Here is a tiny trained network, its code and every weight. The questions are about switching its units off for an input and a class, where a switched-off unit gives its printed mean instead of its output.

import numpy as np


def w(rows, s, z=0):
    codes = np.array(rows[::2]) - 128.0
    scale = np.full(codes.shape[1], s)
    scale[-1] = z or s
    return codes * scale


def f(y):
    return np.maximum(y, 0)


def log_softmax(a):
    a = a - a.max(-1, keepdims=True)
    return a - np.log(np.exp(a).sum(-1, keepdims=True))


def net(x, mask):
    res = np.array(x, float).reshape(1, 7) / 4 @ E
    y = f(res @ A[0][:, :-1].T + A[0][:, -1])
    res = res + np.where(mask, y, B[0][:, -1]) @ B[0][:, :-1]
    return log_softmax(res[-1] @ U[:, :-1].T + U[:, -1])


A, B = {}, {}
E = w([
[129,130,123,129,129,127,130,128,128,120],'x0',
[130,128,125,128,127,127,129,127,129,124],'x1',
[218,109,144,171,254,211,90,176,182,139],'x2',
[190,137,109,223,117,10,111,59,216,123],'x3',
[55,130,148,228,211,67,150,136,17,125],'x4',
[128,127,131,128,128,128,127,128,127,132],'x5',
[127,126,131,127,127,129,128,128,128,131],'x6',
],0.0038)
A[0] = w([
[136,126,128,119,117,134,127,129,139,129,96],'n1',
[169,125,129,145,216,174,120,136,157,132,145],'n2',
[72,129,120,93,5,54,134,104,74,130,197],'n3',
[98,124,131,73,136,217,141,153,65,122,2],'n4',
[139,128,127,143,125,104,130,123,147,126,35],'n5',
[170,125,128,145,218,174,119,135,156,131,146],'n6',
[109,130,129,96,134,181,135,142,92,123,12],'n7',
[119,127,129,140,141,120,128,130,113,130,95],'n8',
[115,130,126,120,99,111,128,122,114,127,190],'n9',
[145,125,128,101,94,148,123,131,165,131,72],'n10',
[116,130,126,120,101,111,128,123,115,127,189],'n11',
[117,126,127,143,144,117,129,130,108,130,85],'n12',
[134,127,128,136,126,117,129,125,137,127,67],'n13',
[155,129,124,166,121,71,134,117,174,123,21],'n14',
[97,126,131,170,177,94,126,135,67,131,73],'n15',
[157,126,128,140,190,160,123,133,148,130,142],'n16',
[162,124,130,74,61,168,117,134,202,134,63],'n17',
[142,127,127,135,159,145,126,131,138,129,140],'n18',
[118,127,128,140,142,120,129,129,113,130,97],'n19',
[153,125,129,88,79,158,120,132,183,133,67],'n20',
[128,128,128,128,128,128,128,128,128,128,120],'n21',
[110,125,133,150,156,108,128,131,94,129,81],'n22',
[149,126,127,137,174,152,125,131,143,130,143],'n23',
[121,128,130,117,129,146,130,134,116,127,55],'n24',
[87,127,132,183,194,84,125,136,48,131,72],'n25',
[120,128,128,139,140,122,128,128,115,129,98],'n26',
[123,129,129,121,129,139,129,131,122,127,84],'n27',
[108,129,129,95,134,183,135,143,90,124,11],'n28',
[166,132,123,179,119,48,135,112,193,118,15],'n29',
[120,128,130,117,130,146,130,133,116,127,57],'n30',
[134,127,127,131,143,136,126,129,133,129,136],'n31',
[151,129,126,161,123,76,132,116,170,121,26],'n32',
],0.011,0.00061)
B[0] = w([
[138,128,129,128,132,132,138,118,138,126,144],'n1',
[87,132,145,133,37,108,142,180,107,122,217],'n2',
[80,131,160,148,2,114,142,228,105,120,254],'n3',
[111,125,103,146,221,104,47,109,82,153,227],'n4',
[121,127,123,127,154,129,107,126,111,134,150],'n5',
[86,132,144,134,36,107,142,181,107,121,218],'n6',
[119,126,114,138,182,114,81,117,101,143,184],'n7',
[141,128,128,123,129,134,139,116,144,126,148],'n8',
[117,128,135,133,99,125,132,151,123,125,161],'n9',
[159,130,129,125,140,139,161,96,161,120,180],'n10',
[117,128,134,132,100,125,132,150,124,126,159],'n11',
[146,128,128,122,130,135,142,114,149,125,153],'n12',
[123,127,126,128,142,128,118,127,121,131,138],'n13',
[111,124,114,125,192,132,78,124,87,145,187],'n14',
[181,129,127,108,135,152,172,84,190,116,207],'n15',
[100,131,140,131,65,114,138,164,113,124,190],'n16',
[189,128,129,120,152,150,196,66,194,109,234],'n17',
[114,129,133,130,97,121,133,145,121,126,160],'n18',
[142,128,127,123,129,134,140,117,144,125,149],'n19',
[173,128,129,122,146,145,178,82,176,114,205],'n20',
[128,128,128,128,128,128,128,128,127,128,128],'n21',
[158,128,126,117,130,142,152,104,163,122,172],'n22',
[107,130,136,130,81,118,135,155,117,125,174],'n23',
[125,126,122,131,146,123,112,125,120,133,146],'n24',
[199,128,126,102,136,160,186,69,210,111,233],'n25',
[139,128,128,124,130,133,138,118,142,126,145],'n26',
[126,127,125,130,138,125,118,126,124,130,139],'n27',
[118,126,113,138,184,114,79,117,100,143,186],'n28',
[103,122,108,124,218,132,59,121,70,151,213],'n29',
[125,127,124,131,146,125,112,124,118,133,146],'n30',
[121,129,130,128,114,125,131,136,124,127,143],'n31',
[112,126,113,125,185,130,82,123,92,144,181],'n32',
],0.018,0.0055)
U = w([
[72,138,185,150,3,92,149,235,106,113,254],'0',
[229,129,124,90,147,196,204,41,235,97,101],'1',
[99,116,69,143,238,108,2,112,51,188,14],'2',
],0.0074,0.00045)

Each question gives the input, the list of numbers given to net, and the class t.
The units are the neurons (one row each of A and B). Each row of codes is followed by its name. A weight is (code - 128) times the scale printed after its matrix; where a second scale follows, it is the last column's (A, B and U).
mask holds one flag per neuron, in row order. A switched-off neuron (its flag False) gives its mean, the last column of its row in B, instead of its output. The means were averaged over made-up inputs and are rounded, as every weight is.
A unit's drop is (log p(t) with every unit on - log p(t) with that unit switched off) / (log p(t) with every unit on - log p(t) with every unit switched off).
The circuit of an input: a set's keep is (log p(t) with only the set's units on - log p(t) with every unit switched off) / (log p(t) with every unit on - log p(t) with every unit switched off). Starting from the 12 units with the biggest drops (on a tie, the unit counted first), units are removed one at a time, each time the one whose removal leaves the highest keep (on an exact tie, the one counted first), for as long as the keep stays at least 0.8.
units of the circuit, in order: the units of the circuit, biggest drop first
unit that matters most: the unit with the biggest drop
top k neurons: the k neurons with the biggest drops, biggest first
drop of u: that unit's drop, to one decimal
input [8,4,5,-7,0,1,-1], class 2: units of the circuit, in order : n4
input [-4,8,3,-6,6,-3,2], class 1: top 2 neurons : n25; n15
input [0,-1,4,-6,-2,-2,5], class 2: top 2 neurons : n4; n3
input [0,6,-6,-2,8,2,-4], class 1: top 2 neurons : n25; n15
input [2,-2,7,0,7,-5,1], class 0: top 3 neurons : n6; n2; n17
input [7,1,-1,3,2,7,5], class 2: top 2 neurons : n17; n20
input [8,-8,5,-4,6,-4,2], class 1: top 4 neurons : n25; n3; n15; n22
input [-7,0,4,0,6,-7,4], class 1: top 3 neurons : n25; n3; n15
input [-5,-1,8,-7,-5,-3,-5], class 0: top 4 neurons : n6; n2; n16; n29
input [8,8,8,7,-2,-6,-4], class 0: top 4 neurons : n6; n2; n4; n16
input [-2,-6,5,-5,-1,-8,1], class 0: top 3 neurons : n6; n2; n29
input [-7,-8,-5,-6,-5,3,2], class 2: top 2 neurons : n4; n25
input [-4,7,7,4,7,-8,-3], class 0: top 4 neurons : n6; n2; n17; n16
input [-7,-5,4,0,-4,-1,7], class 0: unit that matters most : n25
input [2,6,1,7,7,0,-5], class 1: top 4 neurons : n25; n15; n4; n22
input [7,7,5,5,-3,0,5], class 0: drop of n23 : 0.1
input [-5,-8,4,3,-2,-7,8], class 0: drop of n4 : 0.1
input [4,4,3,-7,8,7,-3], class 1: drop of n26 : 0.0
